Below is a small trained network, with its code and all its weights. Each question gives an input and a class and asks what happens when units are switched off, that is, made to give their printed mean instead of their output.

import numpy as np


def w(rows, s, z=0):
    codes = np.array(rows[::2]) - 128.0
    scale = np.full(codes.shape[1], s)
    scale[-1] = z or s
    return codes * scale


def f(y):
    return y / 2 * (1 + np.tanh(0.7978845608 * (y + 0.044715 * y**3)))


def log_softmax(a):
    a = a - a.max(-1, keepdims=True)
    return a - np.log(np.exp(a).sum(-1, keepdims=True))


def net(x, mask):
    res = np.array(x, float).reshape(1, 5) / 4 @ E
    y = f(res @ A[0][:, :-1].T + A[0][:, -1])
    res = res + np.where(mask, y, B[0][:, -1]) @ B[0][:, :-1]
    return log_softmax(res[-1] @ U[:, :-1].T + U[:, -1])


A, B = {}, {}
E = w([
[85,23,199],'x0',
[170,19,2],'x1',
[234,112,192],'x2',
[127,125,128],'x3',
[127,124,130],'x4',
],0.0071)
A[0] = w([
[221,121,186,16],'n0',
[60,132,106,53],'n1',
[96,164,191,30],'n2',
[164,178,63,86],'n3',
[208,64,89,122],'n4',
[140,100,95,27],'n5',
[94,141,107,13],'n6',
[142,84,68,2],'n7',
[190,87,133,96],'n8',
[100,165,172,35],'n9',
[143,96,59,85],'n10',
[119,67,16,131],'n11',
[116,63,181,106],'n12',
[78,118,124,83],'n13',
[227,106,167,148],'n14',
[127,218,133,148],'n15',
[80,131,104,90],'n16',
[105,156,167,55],'n17',
[133,78,34,140],'n18',
[1,148,77,107],'n19',
[125,182,164,70],'n20',
[192,117,153,92],'n21',
[58,182,239,53],'n22',
[203,200,53,157],'n23',
[164,172,101,80],'n24',
[166,194,79,122],'n25',
[66,185,175,114],'n26',
[206,201,116,112],'n27',
[175,138,139,102],'n28',
],0.013,0.0044)
B[0] = w([
[125,167,9,173],'n0',
[117,166,12,151],'n1',
[196,101,82,179],'n2',
[108,85,113,169],'n3',
[176,131,203,208],'n4',
[165,126,98,136],'n5',
[141,144,32,122],'n6',
[206,100,110,163],'n7',
[135,163,121,159],'n8',
[213,105,102,162],'n9',
[183,108,155,179],'n10',
[187,171,183,241],'n11',
[27,60,4,175],'n12',
[127,138,47,140],'n13',
[12,236,90,199],'n14',
[152,55,186,209],'n15',
[87,159,63,144],'n16',
[192,120,76,154],'n17',
[163,96,178,223],'n18',
[80,253,91,220],'n19',
[174,103,126,172],'n20',
[75,214,56,154],'n21',
[182,85,128,254],'n22',
[72,93,150,217],'n23',
[121,69,77,148],'n24',
[97,42,116,182],'n25',
[220,95,170,216],'n26',
[48,125,94,195],'n27',
[154,190,112,141],'n28',
],0.0066,0.0082)
U = w([
[198,125,111,72],'0',
[115,224,43,107],'1',
[101,112,119,255],'2',
[57,3,61,57],'3',
],0.014,0.0072)

Each question gives the input, the list of numbers given to net, and the class t.
The units are the neurons (one row each of A and B). Each row of codes is followed by its name. A weight is (code - 128) times the scale printed after its matrix; where a second scale follows, it is the last column's (A, B and U).
mask holds one flag per neuron, in row order. A switched-off neuron (its flag False) gives its mean, the last column of its row in B, instead of its output. The means were averaged over made-up inputs and are rounded, as every weight is.
A unit's drop is (log p(t) with every unit on - log p(t) with that unit switched off) / (log p(t) with every unit on - log p(t) with every unit switched off).
The circuit of an input: a set's keep is (log p(t) with only the set's units on - log p(t) with every unit switched off) / (log p(t) with every unit on - log p(t) with every unit switched off). Starting from the 12 units with the biggest drops (on a tie, the unit counted first), units are removed one at a time, each time the one whose removal leaves the highest keep (on an exact tie, the one counted first), for as long as the keep stays at least 0.8.
units of the circuit, in order: the units of the circuit, biggest drop first
most important unit: the unit with the biggest drop
top k neurons: the k neurons with the biggest drops, biggest first
drop of u: that unit's drop, to one decimal
input [-1,-5,7,5,7], class 1: most important unit	n14
input [-7,-1,6,-1,4], class 3: units of the circuit, in order	(n25 n23 n27)
input [-8,4,-5,3,4], class 3: top 3 neurons	(n25 n23 n3)
input [-3,-5,-5,2,-5], class 0: units of the circuit, in order	(n26 n14)
input [2,7,8,3,8], class 1: units of the circuit, in order	(n14 n21)
input [-6,5,1,0,-8], class 3: top 2 neurons	(n23 n25)
input [-2,7,8,8,-4], class 1: top 3 neurons	(n14 n21 n0)
input [7,3,-8,-7,-4], class 1: drop of n19	0.3
input [-6,-5,-2,5,6], class 3: drop of n15	0.1
input [4,-1,-7,-2,4], class 1: drop of n19	0.2
input [5,-6,0,4,8], class 0: drop of n25	0.1
